In the rows, 128 means zero.
Each row of numbers stands for one object and depends on some of the facts below. Use the named rows to name the rest.

How the objects are related:
(236) (plusuk c)
(207) (tropam (581), (402), (108), (40), (216), (411)) (plusuk d)
(402) (plusuk c)
(57) (tropam (308), (40)) (plusuk a)
(78) (plusuk d)
(581) (plusuk c)
(512) (plusuk b)
(211) (tropam (542), (9)) (plusuk c)
(411) (plusuk b)
(494) (tropam (115), (92)) (plusuk d)
(234) (plusuk d)
(308) (plusuk b)
(356) (plusuk a)
(300) (tropam (502), (272)) (plusuk a)
(216) (plusuk c)
(69) (plusuk a)
(23) (plusuk a)
(92) (plusuk d)
(542) (plusuk b)
(272) (plusuk a)
(108) (plusuk c)
(513) (tropam (78), (9)) (plusuk c)
(457) (plusuk a)
(62) (plusuk d)
(7) (plusuk b)
(342) (tropam (502), (7), (92)) (plusuk c)
(486) (plusuk d)
(582) (tropam (356), (602), (286), (26)) (plusuk b)
(488) (plusuk d)
(628) (plusuk a)
(115) (plusuk d)
(231) (tropam (512), (315), (372)) (plusuk a)
(26) (plusuk a)
(502) (plusuk a)
(219) (plusuk a)
(372) (plusuk a)
(40) (plusuk b)
(602) (plusuk d)
(181) (plusuk b)
(132) (plusuk c)
(152) (plusuk b)
(347) (tropam (628), (9), (62), (40)) (plusuk c)
(624) (tropam (108), (69)) (plusuk d)
(584) (tropam (7), (234), (355), (23), (308), (69), (411)) (plusuk b)
(315) (plusuk b)
(55) (tropam (512), (272), (9), (457), (108), (604), (132)) (plusuk a)
(217) (tropam (628), (152), (219)) (plusuk b)
(237) (plusuk a)
(604) (plusuk a)
(538) (tropam (502), (78), (488)) (plusuk a)
(9) (plusuk d)
(286) (plusuk a)
(355) (plusuk c)

Some objects and their rows:
[ 89 171 111  92 166 185 129 154 110 107 139 152 107] : (152)
[110 158 111  94 142 179 147  96 137  65 139 135 160] : (115)
[106 164 132 102 174 178 104 158 115  89 170 138  97] : (217)
[115 167 101 121 156 157 145 151 156 111 136 164 140] : (581)
[ 85 156 116  67 148 178 131 135 106 109 151 151 123] : (315)
[ 74 134  95  92 137 179 119 112 145 117 147 148 121] : (457)
[ 73 210 103  96 165 192 148 108 146  54 139 136 129] : (602)
[123 154 105 126 155 190 148 120 144  77 122 137 149] : (234)
[116 155 128 101 143 178 128 104 145  50 162 122 147] : (494)
[122 145 119 106 137 136 133 132 158  74 189 140 147] : (342)
[ 51 181  74  97 146 178 146 125 155  59 149 145 100] : (286)
[ 86 154 115  73 147 179 133 130 103 118 144 158 130] : (512)
[110 133 101  91 140 179 163 143 103  75 136 146 140] : (7)
[100 177 115 112 166 193 116 117 141 112 128 137 137] : (62)
[ 48 178  76  95 147 176 142 122 157  54 145 150  99] : (356)
[ 73 150  89 106 147 176 125 125 154  79 152 145 110] : (237)
[ 98 180 119 105 159 187 127 109 147  75 144 131 138] : (486)
[113 142 101 106 150 183 158 160 108  96 125 148 131] : (411)
[133 131 128 121 156 171 126 163 118  58 175 130 112] : (584)

Which object is each row?
Some rows may be objects named above.
[ 77 139 108  97 146 172  92 116 148  93 177 139 108] -> (231)
[ 96 182 118 103 159 189 129 109 141  75 140 133 136] -> (486)
[112 168 127 120 164 150 105 150 155 113 180 151 119] -> (347)
[ 77 128  86  87 133 179 125 109 143 108 143 153 133] -> (272)
[ 93 125 119 106 144 169  84 119 154  95 185 132 108] -> (55)
[100 160 110  90 150 150 131 125 143 129 156 164 150] -> (132)
[104 161 127  95 148 145 110 127 153 108 186 153 135] -> (513)
[107 157 101 106 148 159 148 139 141 126 134 168 149] -> (108)
[ 96 178 109 100 150 150 137 135 155  92 166 154 137] -> (236)
[ 75 125  90  89 132 178 126 106 144 105 141 153 132] -> (272)
[100 160 118  85 143 183 129  95 136  87 140 135 156] -> (488)
[102 165 126  99 155 148 106 134 152 115 183 150 133] -> (211)
[ 99 161 116  84 145 185 129  94 134 100 138 142 158] -> (78)
[ 63 143  91  90 140 176 117 111 142 109 147 153 117] -> (372)
[ 76 191 120  88 163 170 135 148 123  39 183 136  92] -> (582)
[123 158 105 125 155 191 149 118 141  75 119 137 150] -> (234)
[ 87 128 115 112 145 169  82 120 154  98 186 134 107] -> (55)
[119 153  97 122 147 154 160 147 154  94 142 159 147] -> (355)
[ 96 164 108  88 146 151 129 128 152 129 157 163 147] -> (132)
[133 161 133 138 170 187 105 129 149  79 154 123 125] -> (207)
[ 93 169 114  93 154 194 123 101 131 124 115 144 151] -> (9)
[126 154 128 128 161 186 115 119 140  79 146 125 142] -> (624)
[106 135  94 137 152 177 109 145 156  82 158 137 105] -> (57)
[ 92 163 111  88 154 179 137 148 112  74 153 143 114] -> (181)
[112 151 127 102 142 174 128 102 147  49 165 124 149] -> (494)
[ 73 149  91 105 142 177 127 126 154  81 153 144 107] -> (237)
[ 80 122  82  83 120 173 140 102 145  91 141 147 139] -> (502)
[133 135 125 119 150 172 128 162 117  55 168 126 110] -> (584)
[ 88 125 115 106 147 174  85 118 148  96 185 132 105] -> (55)
[108 151  99 103 160 189 147 152 106 108 124 150 119] -> (40)

The same objects again, as new rows of numbers:
Named rows:
[163 160 173 135 128 190 154 146 116 152 142 125 137  99  60 125 216 114
 148 127 138 173 138 177 136 117 115  80  91 139 155 102 105 109 113 131
  80] : (512)
[137 147 131 101 132 128 132 140 150 140 103 121 137 159 110 112  98 148
 120 129 156 129 132 127 157 110 123  98 123 121 126 128 111 141 136 113
 138] : (234)
[119 137 101 142 114 147 106 132 162  97 150 114 105 143 117 121  98 146
 125 126 189 131  90 105 128 118 122  96 120 150  95 102 127 127 119 115
 146] : (486)
[159 153 124 128 118 136 125  65 172 116 157 104 177 123 102 154 121 202
 116 109 141 145 114 123 115  56 152  27  87 115 118 128  79 119 124 102
 162] : (488)
[116 119 175  96  51  73 180  99  95 149 164 121 113  90 177 143 130 127
 168  81  95 130 131 160 119 140 127 123 130 115 171 109 118 116 155 174
 155] : (372)
[121 123 139 146 159 128 149 184 118 138 132 120 167 109 143 196 110 113
 139 161  85 130 135 110 130 161 142 152 116 115 139 162 129 152 122 168
 171] : (57)
[100 100 133 144 103 103 148 152 129 150 117 169 147 136 153 149  93 112
 141 136  95 138 122 117 120 165 111 141 144  94 121 111 122 187  98 143
 126] : (69)
[ 93  91 147 113  77 122 140 138 116 101 125 128 118 126 145 107 133 102
 142 126 107 123 120 116 108 104 116 161 147 128 140  85 163 150 124 135
 151] : (237)
[116 177 124 137 142 154 140 164 126 161 148 164 131 154  70 147 146 158
 116 154 157 153 168  96 196 127  86 129  88  84 159 118  65 122 106 119
  91] : (7)
[119  95 108 100  90 136 158 107 141 147 115 143 154 159 130 125 119 136
  86 120 118 109 106 158 151 104 118  41 141 150 142 109 148 116 118 138
 160] : (115)
[155 103 117 104 143 129  96 131 126 118  82 121  89 111 177  84 119 132
  90 137 135 115  96 128 123 137 157 185 153 176 104 109 158 102 154 118
  92] : (355)
[157 137  94 121 127 130  86 120 110 152 118 157 131 172  98 116 171 151
 176  96 149 142 178 195 137 187 112  90  98 136 151 116 147 132 125 103
 173] : (152)
[191 138 119 109 202 116 112 179  79 161  48  94  90  98 181  83 162  94
  92 192 127 118  98 102 163 189 171 129 112 148 106  75 172  94 109 142
 128] : (584)
[129 109 153 118 138  92 147 125 102 117 137 145 134 132 124 111 118 130
 177  95 100 134 169 112 110 153 129 174 145 105 157 122 111 145 133 110
 167] : (628)
[100 128 159 175 128  80 163 140 204 150 120 161 171 191 123 179  84 104
 137 180 111 126 131 112 141  91 139  47 109  87 155 131 102 150  47 114
 116] : (624)
[157  92 156 113  80 121 124 104 119 106 155 113 112 111 125 155 130 122
 177 110 171 130 126 109 101  90 125 157 125 137  76 144 170 160 143 144
 149] : (502)
[148 127 154 144 148 141 101 105 122 169 125 149 118 106 113 187  83 133
 104 133 167 118 149  91 162  89 134 155 138  97 110 140 157 105 150 129
  97] : (342)
[129 161 134 128 121 140 121 104 141 118 158 113 116 131 150 108 173 140
 184 142 144 132 133 143 151 150  99  95 121 124 140 130 123 117 152 132
  97] : (315)
[165 142 148 110 128  98 131 118  87 182 130 124 143 124 129 139 185 129
 107 179  84 107  90 149 159 176 143 116 121 148 160  95 158 136 122 173
 161] : (308)

Which object is each row?
Some rows may be objects named above.
[165 111 134 142 138 125 114  97 135 161 135 170 126  98 118 191  96 129
  99 133 173 102 156  90 164  92 145 171 118  98 116 150 179 104 152 135
  95] -> (342)
[128 147 132 109 157 148 112 136 119 136 117  94 140 150 119 128 135 121
 144 161  92 102 125 108 108 169 125 124 108 116 150 150 100 150 114 137
 137] -> (40)
[169 140 101 131 105 138 139  77 167 107 158 122 168 152 116 145 144 201
 122  79 135 130 102 110 116  71 139  27 103 113 118 132  93 135 104 101
 159] -> (488)
[135 142 106 134 178 133  96 124 143 141 129 115 127 106 113 138  70 111
 112 134  92  89 122 134 131 147 138 159 131  79 164 176 129 103 140 118
  81] -> (347)
[135 141 175 119 121 129 176 116 117 123 161 104 135 101 137 170 166 129
 196  71 146 121 158 158 119 109 126  76 124 100 115 133 108 139 141 159
  98] -> (231)
[159 121 150 151 136 138  92 104 146 157 121 145 122 101 122 188  87 133
  99 125 180 117 154 107 162  98 156 158 134 124 117 141 167 111 151 129
 101] -> (342)
[115 140 126 128 162 143 101 142 115 134 119  92 140 143 101 143 140 120
 158 169  99 112 119 106 133 179 124 122 116 112 133 149 127 150 108 148
 131] -> (40)
[121 111 171  95  75  85 162 102  97 147 183 127 122 109 181 128 132 122
 174  87  98 114 140 128 116 133 137 118 119 129 157 101 130 103 138 181
 161] -> (372)
[136 117 116 138 125 131 113 111 145 125 135 120 128 116 141 154 111 148
 116 116 123 119 125 132 118 127 131 165 145 115 139 132 139 127 159 103
  91] -> (236)
[114 119 108 181 139 102 119 105 152 127  99 142 144 116 151 129  88 101
  86 144  78 134 132 110  89 131 166 142 130 132 141 137 127 117 115 117
 119] -> (108)

Now the same objects, written a new way:
Some objects and their rows:
[105  87 115 116 126 125  54 131 121 132 148 129 149 128 145  98  88 177
 175  86 112 155 126 114 144 151 142  86 116 111 147 123 176 140 102 166
 138] : (23)
[ 87 148  52 128 128  98  54 167 123 100 154 129 122 131 165  98  92 111
 137 141  69 103 112  84 147  64 160 117 163 117 201 116 169 166 106 132
  94] : (584)
[147 128 116 127 133 123  72 140  97 106 167 149 164 168 147 129  90 148
 161  96 133 120 119  99 106 141 163 100 113 115 159 134 187 151 132 151
 137] : (234)
[120 101 120 130 127  91  99 119  84 124 171 132 144 165 166 116  84 167
 148 111 127 147 106  97 147 118 181  97 111 149 135 123 168 173 121 155
 157] : (355)
[175 111 102  78 102 150  91 159 111 128 110 131 136 143  89 110 125 132
 128 147 120 107 144 153 150 105 142 146 134 145 144 110 165 172 119 123
 119] : (181)
[185 109 158 113  92 156 115 125 126 111  92 124 107 144 102 131 132 155
 112 103 121 156 165 146 170 121 112 135 142 189 131 106 203 148 178 105
 124] : (512)
[ 74 147  63 147 140 128  85 150 166 124 133 105 126  68 163 147 140 134
 160 151  37 154 193  97 168 104 105 113 154 152 150  81  96  99 148 147
  77] : (55)
[149 122 142 138 122 111 140 111 115 123 137 116 123 135 141 146 127 164
 122 125 115 167 162 113 170 126 139 121 114 205  99  94 152 146 176 129
 141] : (132)
[164 149  97  83 131 169 121 145 127 116 172 141 159 171 125 133 102 120
 101 114 133 102 141 118 123 177 141 102  84 182 109 110 151 102 160 162
 116] : (488)
[ 87 141  46  89 138 149  91 157 171 140 154 118 144 106 146 117 110 126
 128 144  57 123 148 105 163 151 125 100 113 167 124  84 100  88 125 178
  83] : (538)
[143 111 104 105 132 117 131 141  95 141 149 126 154 144 124 135 126 149
 146 171 114 127 139 131 151 106 162 137 108 159 110  90 116 166 126 145
 137] : (236)
[210  88 112  86 118 169 112 166  74 143 123 156 198 175  71 150 143 144
 196 180 152 108 155 196 105 124 147 154 109  90 141 100 113 182 132 136
 139] : (602)
[164  98  66  87 105 144  91 184 102 142 102 140 159 143  75 121 148 119
 173 214  87  96 144 188 149  52 150 179 155  88 172  88 100 192 100 111
  97] : (582)
[172  46 117  78 107 172  90 154 105 166 100 136 188 136  68 117 151 174
 211 168 121 144 154 200 142 134 126 145 114  87 126  92  96 169  96 155
 134] : (286)
[160 166 125  92 137 142  85 157 100 104 154 120 149 102 124 141 124 132
 121 116 138 102 201  79 106 150 146 119  87 175 114 115 188 138 135 161
 148] : (62)
[105 158  75 111 143 107 130 144 128 123 168 113 131 107 156 141 123 119
  99 166  82 117 166  86 160 110 152 115 104 213  99  82 109 123 141 161
 114] : (513)
[128 111 139 141 130  84  99 121  85 117 152 122 136 125 156 129 107 169
 147 108 128 154 142  86 146 112 166 109 112 157 124 118 171 181 131 143
 159] : (216)
[170 145 129  53 109 149  68 173 106 116 113 108 118  78  88 105 129 136
  85 127 147  84 189 102 137 127 154 135  95 194 112 122 217 168 104 155
 154] : (152)
[109 160  85 119 142 106 127 149 117 122 160 106 130  89 156 152 134 127
 109 164  90 125 177  79 161 101 152 130 108 208 101  76 114 135 143 155
 119] : (211)

Name these rows:
Some rows may be objects named above.
[160  96 113  85 102 143  81 137 118 113 138 143 132 185 122  88  76 138
 109  89 136 110  88 128 149 136 159 102 122 155 147 136 213 158 125 137
 133] -> (7)
[107 157  76 113 147 106 130 145 123 123 167 113 125 109 162 146 124 120
 100 171  84 117 159  80 164 113 158 123 106 215  98  79 110 120 144 163
 114] -> (513)
[111 162  89 119 145 100 125 144 119 117 153 105 127  87 155 152 134 126
 108 164  85 127 182  78 162 100 155 124 107 202 100  81 113 133 146 154
 124] -> (211)
[ 94 150  50 131 123  91  53 171 128 100 150 131 124 125 168 105  99 111
 141 141  67 100 113  82 147  65 163 108 167 113 205 117 174 163 101 127
  98] -> (584)
[145 101 160 140 121 103 116 104  89 118 143 122 130 143 151 134 108 184
 140 100 134 173 144 105 157 127 152 110 115 179 108 114 180 166 157 132
 160] -> (108)
[124 102 120 130 133  88 100 117  86 125 172 130 143 166 169 111  83 165
 148 107 124 149 105  98 146 117 180  98 111 150 131 118 166 175 123 152
 154] -> (355)
[139  87 142 129 111 150 107 117 146 136 103 118 135 110 115 146 145 178
 171 109  91 188 185 147 165 153  91 127 138 152 117  86 136 115 168 133
 115] -> (372)
[113 159  84 157 141 111  77 150 111  99 163 133 150 136 167 151 109 124
 167 129  91 124 160  85 116  99 146 107 143 119 174 110 149 139 148 138
 105] -> (624)
[129 178  80  68 129 130  65 195 121 106 126  97 117  53 115 124 136 104
  93 161 100  71 199  81 139  90 155 140 121 183 141 107 179 161  92 155
 118] -> (217)
[187 148 145  91 131 162 111 137 114 110 144 133 145 126 113 147 126 139
 111 102 158 122 193 106 122 169 128 112  83 196  92 114 191 123 169 153
 147] -> (9)
[ 94 174  66 158 153  94  69 168 106  96 169 129 146 108 177 155 115 112
 166 141  80 115 174  63 112  84 151 109 147 115 187 109 145 141 133 140
 100] -> (207)
[ 88 140  44 121 141 102 124 141 125 131 191 132 149 165 179 118  91 119
 117 156  76 112 100  97 160 107 179  99 111 173 132  87 101 126 132 167
 110] -> (342)
[107 159  75 112 143 109 139 135 127 125 167 112 131 109 162 146 124 121
  93 164  85 119 163  80 167 112 154 120 105 211  99  77 112 123 149 159
 116] -> (513)
[ 91 174  77 122 154  83  99 160 108 113 170  98 122  65 169 146 131 124
 113 167  81 109 182  52 149  81 166 123 111 191 109  83 123 151 114 165
 125] -> (347)
[170 120 156  88 102 130  63 142 103 108 119 122 111 120 112 102 107 161
 113  83 150 122 150 107 148 126 150 118 119 168 140 135 247 181 118 132
 157] -> (40)
[166 132  95  98 128 155 101 163  95 124 143 140 169 147 116 147 127 129
 157 151 123 102 163 136 108 127 146 131 110 129 142 102 132 148 141 149
 120] -> (486)
[173 151 115  78 125 169 116 140 123 116 163 138 157 156 118 138 109 130
 101 110 144 109 151 117 123 179 140 104  83 193 101 112 170 105 164 159
 129] -> (78)
[137  96 128 105 115 160  99 116 151 133 125 122 138 127 121 126 117 175
 135  94 107 166 160 132 168 184 108 104 112 173 102  95 154 103 154 157
 123] -> (272)
[ 88 173  75 122 154  86 101 162 108 113 169 101 125  59 169 146 134 122
 114 166  82 115 191  53 148  88 165 122 110 195 113  83 126 151 119 170
 126] -> (347)
[ 96 124  90 152 124 135  97 135 159 136 113 118 127  88 141 155 151 152
 180 146  50 174 194 122 170 113  93 128 159 142 143  69  97 104 156 131
  85] -> (231)
[ 72 126  81 126 143 115  47 158 132 128 149 115 139  75 163 112 111 149
 170 127  73 138 163  78 144 116 140 103 127 112 159 108 148 137  95 174
 116] -> (57)

